Here is a tiny trained network, its code and every weight. The questions are about switching its units off for an input and a target symbol, where a switched-off unit gives its printed mean instead of its output.

import numpy as np


def w(rows, s, z=0):
    codes = np.array(rows[::2]) - 128.0
    scale = np.full(codes.shape[1], s)
    scale[-1] = z or s
    return codes * scale


def f(y):
    return y / 2 * (1 + np.tanh(0.7978845608 * (y + 0.044715 * y**3)))


def softmax(a):
    e = np.exp(a - a.max(-1, keepdims=True))
    return e / e.sum(-1, keepdims=True)


def log_softmax(a):
    a = a - a.max(-1, keepdims=True)
    return a - np.log(np.exp(a).sum(-1, keepdims=True))


def net(x, mask):
    ids = ['γελμπτψ'.index(c) for c in x.split()]
    T = len(ids)
    res = E[ids] + P[:T]
    u = 0
    for l in range(3):
        q, k, v = (res @ M[l].T for M in (Q, K, V))
        z = softmax(np.where(np.tri(T) > 0, q @ k.T / 3**0.5, -1e9)) @ v
        res = res + np.where(mask[u], z, O[l][:, -1]) @ O[l][:, :-1]
        u += 1
        y = f(res @ A[l][:, :-1].T + A[l][:, -1])
        res = res + np.where(mask[u : u + 8], y, B[l][:, -1]) @ B[l][:, :-1]
        u += 8
    return log_softmax(res[-1] @ U[:, :-1].T + U[:, -1])


Q, K, V, O, A, B = {}, {}, {}, {}, {}, {}
E = w([
[81,82,44],'γ',
[139,9,41],'ε',
[185,143,179],'λ',
[242,64,142],'μ',
[128,194,178],'π',
[140,155,148],'τ',
[52,194,50],'ψ',
],0.012)
P = w([
[126,132,152],'0',
[184,180,96],'1',
[99,115,154],'2',
[202,185,68],'3',
[80,91,139],'4',
[202,176,38],'5',
[73,81,121],'6',
[190,170,18],'7',
[61,68,109],'8',
[184,173,2],'9',
],0.0059)
Q[0] = w([
[167,152,40],'L0H0',
[60,34,250],'L0H0',
[127,131,41],'L0H0',
],0.013)
K[0] = w([
[129,105,27],'L0H0',
[150,127,248],'L0H0',
[115,91,89],'L0H0',
],0.019)
V[0] = w([
[1,121,124],'L0H0',
[183,162,170],'L0H0',
[185,139,150],'L0H0',
],0.0082)
O[0] = w([
[229,209,81,2],'L0H0',
[43,114,255,106],'L0H0',
[80,84,212,138],'L0H0',
],0.0064,0.00097)
A[0] = w([
[67,163,91,146],'L0N0',
[221,24,84,191],'L0N1',
[182,248,192,104],'L0N2',
[2,169,110,253],'L0N3',
[226,123,128,46],'L0N4',
[34,182,179,210],'L0N5',
[8,106,96,164],'L0N6',
[18,88,57,139],'L0N7',
],0.0075,0.0033)
B[0] = w([
[195,159,77,151],'L0N0',
[43,87,132,254],'L0N1',
[88,64,2,210],'L0N2',
[175,237,86,213],'L0N3',
[92,210,116,159],'L0N4',
[111,240,147,218],'L0N5',
[207,142,69,157],'L0N6',
[175,101,29,157],'L0N7',
],0.0068,0.0034)
Q[1] = w([
[55,149,234],'L1H0',
[150,99,40],'L1H0',
[88,134,249],'L1H0',
],0.012)
K[1] = w([
[175,206,255],'L1H0',
[65,17,20],'L1H0',
[184,190,234],'L1H0',
],0.0083)
V[1] = w([
[183,101,122],'L1H0',
[255,209,238],'L1H0',
[116,205,65],'L1H0',
],0.0038)
O[1] = w([
[135,133,121,121],'L1H0',
[170,120,254,5],'L1H0',
[139,92,117,244],'L1H0',
],0.009,0.0019)
A[1] = w([
[61,234,96,231],'L1N0',
[119,123,2,252],'L1N1',
[152,116,125,67],'L1N2',
[115,127,3,234],'L1N3',
[76,154,155,28],'L1N4',
[84,186,192,10],'L1N5',
[124,115,139,101],'L1N6',
[188,145,132,119],'L1N7',
],0.0072,0.0021)
B[1] = w([
[100,99,1,180],'L1N0',
[221,73,129,248],'L1N1',
[127,130,133,124],'L1N2',
[220,68,126,246],'L1N3',
[135,148,29,128],'L1N4',
[180,170,54,148],'L1N5',
[115,110,130,125],'L1N6',
[136,209,124,132],'L1N7',
],0.0048,0.013)
Q[2] = w([
[130,218,151],'L2H0',
[219,45,5],'L2H0',
[161,183,107],'L2H0',
],0.011)
K[2] = w([
[116,254,158],'L2H0',
[173,63,6],'L2H0',
[165,197,72],'L2H0',
],0.0072)
V[2] = w([
[88,2,198],'L2H0',
[160,100,142],'L2H0',
[172,248,93],'L2H0',
],0.0068)
O[2] = w([
[99,41,74,2],'L2H0',
[153,87,131,193],'L2H0',
[190,255,157,191],'L2H0',
],0.0076,0.0053)
A[2] = w([
[6,88,137,59],'L2N0',
[107,73,118,96],'L2N1',
[179,126,84,9],'L2N2',
[87,74,93,81],'L2N3',
[47,207,114,144],'L2N4',
[154,202,124,94],'L2N5',
[102,110,195,187],'L2N6',
[81,91,107,126],'L2N7',
],0.011)
B[2] = w([
[121,26,80,156],'L2N0',
[119,180,123,185],'L2N1',
[79,112,240,224],'L2N2',
[99,254,110,194],'L2N3',
[41,58,103,161],'L2N4',
[71,145,130,249],'L2N5',
[125,65,206,193],'L2N6',
[130,160,92,172],'L2N7',
],0.009,0.011)
U = w([
[240,58,95,232],'γ',
[109,148,29,67],'ε',
[159,85,254,223],'λ',
[73,63,114,97],'μ',
[15,191,146,1],'π',
[99,138,150,221],'τ',
[207,214,140,117],'ψ',
],0.0056,0.0023)

Each question gives the input, a string of symbols that net reads in full, and the target symbol t.
The units are the heads (3 rows each of Q, K, V and O) and the neurons (one row each of A and B). Each row of codes is followed by its name. A weight is (code - 128) times the scale printed after its matrix; where a second scale follows, it is the last column's (O, A, B and U).
mask holds one flag per unit, layer by layer, with each layer's heads first. A switched-off unit (its flag False) gives its mean, the last column of its rows in O or B, instead of its output. The means were averaged over made-up inputs and are rounded, as every weight is.
A unit's drop is (log p(t) with every unit on - log p(t) with that unit switched off) / (log p(t) with every unit on - log p(t) with every unit switched off).
The circuit of an input: a set's keep is (log p(t) with only the set's units on - log p(t) with every unit switched off) / (log p(t) with every unit on - log p(t) with every unit switched off). Starting from the 12 units with the biggest drops (on a tie, the unit counted first), units are removed one at a time, each time the one whose removal leaves the highest keep (on an exact tie, the one counted first), for as long as the keep stays at least 0.8.
circuit, biggest first: the units of the circuit, biggest drop first
top k neurons: the k neurons with the biggest drops, biggest first
k most important neurons of layer l: the k neurons of layer l with the biggest drops, biggest first
drop of u: that unit's drop, to one decimal
input λ π μ ψ μ λ μ λ, target ψ: circuit, biggest first	[L2H0, L0H0]
input λ λ π π ψ τ, target ψ: circuit, biggest first	[L2H0, L0H0]
input π τ λ μ, target μ: circuit, biggest first	[L2H0, L0H0, L0N1]
input π ε γ ψ, target ψ: top neuron	[L1N0]
input λ μ ψ π, target ψ: circuit, biggest first	[L0H0, L2H0]
input ε γ γ ψ τ ψ τ ψ τ μ, target ψ: circuit, biggest first	[L1N0, L2H0, L0H0]
input μ τ λ μ λ π, target π: circuit, biggest first	[L0H0, L1N3, L1N1]
input μ π λ τ π π ε λ π π, target ε: top 2 neurons	[L0N7, L2N3]
input λ γ π π ψ π λ τ, target ψ: 2 most important neurons of layer 0	[L0N3, L0N0]
input ψ γ λ λ, target γ: 4 most important neurons of layer 0	[L0N1, L0N5, L0N2, L0N3]
input ε ψ ψ π π π λ ψ λ ε, target ε: 4 most important neurons of layer 2	[L2N3, L2N1, L2N7, L2N6]
input τ γ π τ λ π π λ π π, target γ: 2 most important neurons of layer 2	[L2N3, L2N5]
input π γ γ μ λ γ π λ λ, target λ: top 2 neurons	[L2N6, L1N0]
input ε π τ π, target ε: top 2 neurons	[L2N3, L0N1]
input ε π ε ψ ε, target ε: top 2 neurons	[L2N3, L0N1]
input μ λ μ λ, target λ: 2 most important neurons of layer 0	[L0N1, L0N5]
input μ ψ μ π λ γ μ π π τ, target γ: 2 most important neurons of layer 2	[L2N5, L2N3]
input ψ ε λ λ λ γ π π γ, target γ: 2 most important neurons of layer 1	[L1N1, L1N3]
input π μ ε λ μ μ, target ε: drop of L2H0	0.9
input π λ λ λ π π ε λ, target ε: drop of L2H0	1.0
input π λ ε λ, target ε: drop of L1N4	0.0
input μ μ π π τ λ τ γ λ π, target γ: drop of L2N3	0.1
input μ λ ψ μ, target ψ: most important neuron of layer 0	[L0N3]
input ψ μ λ μ ψ, target ψ: top neuron	[L0N3]
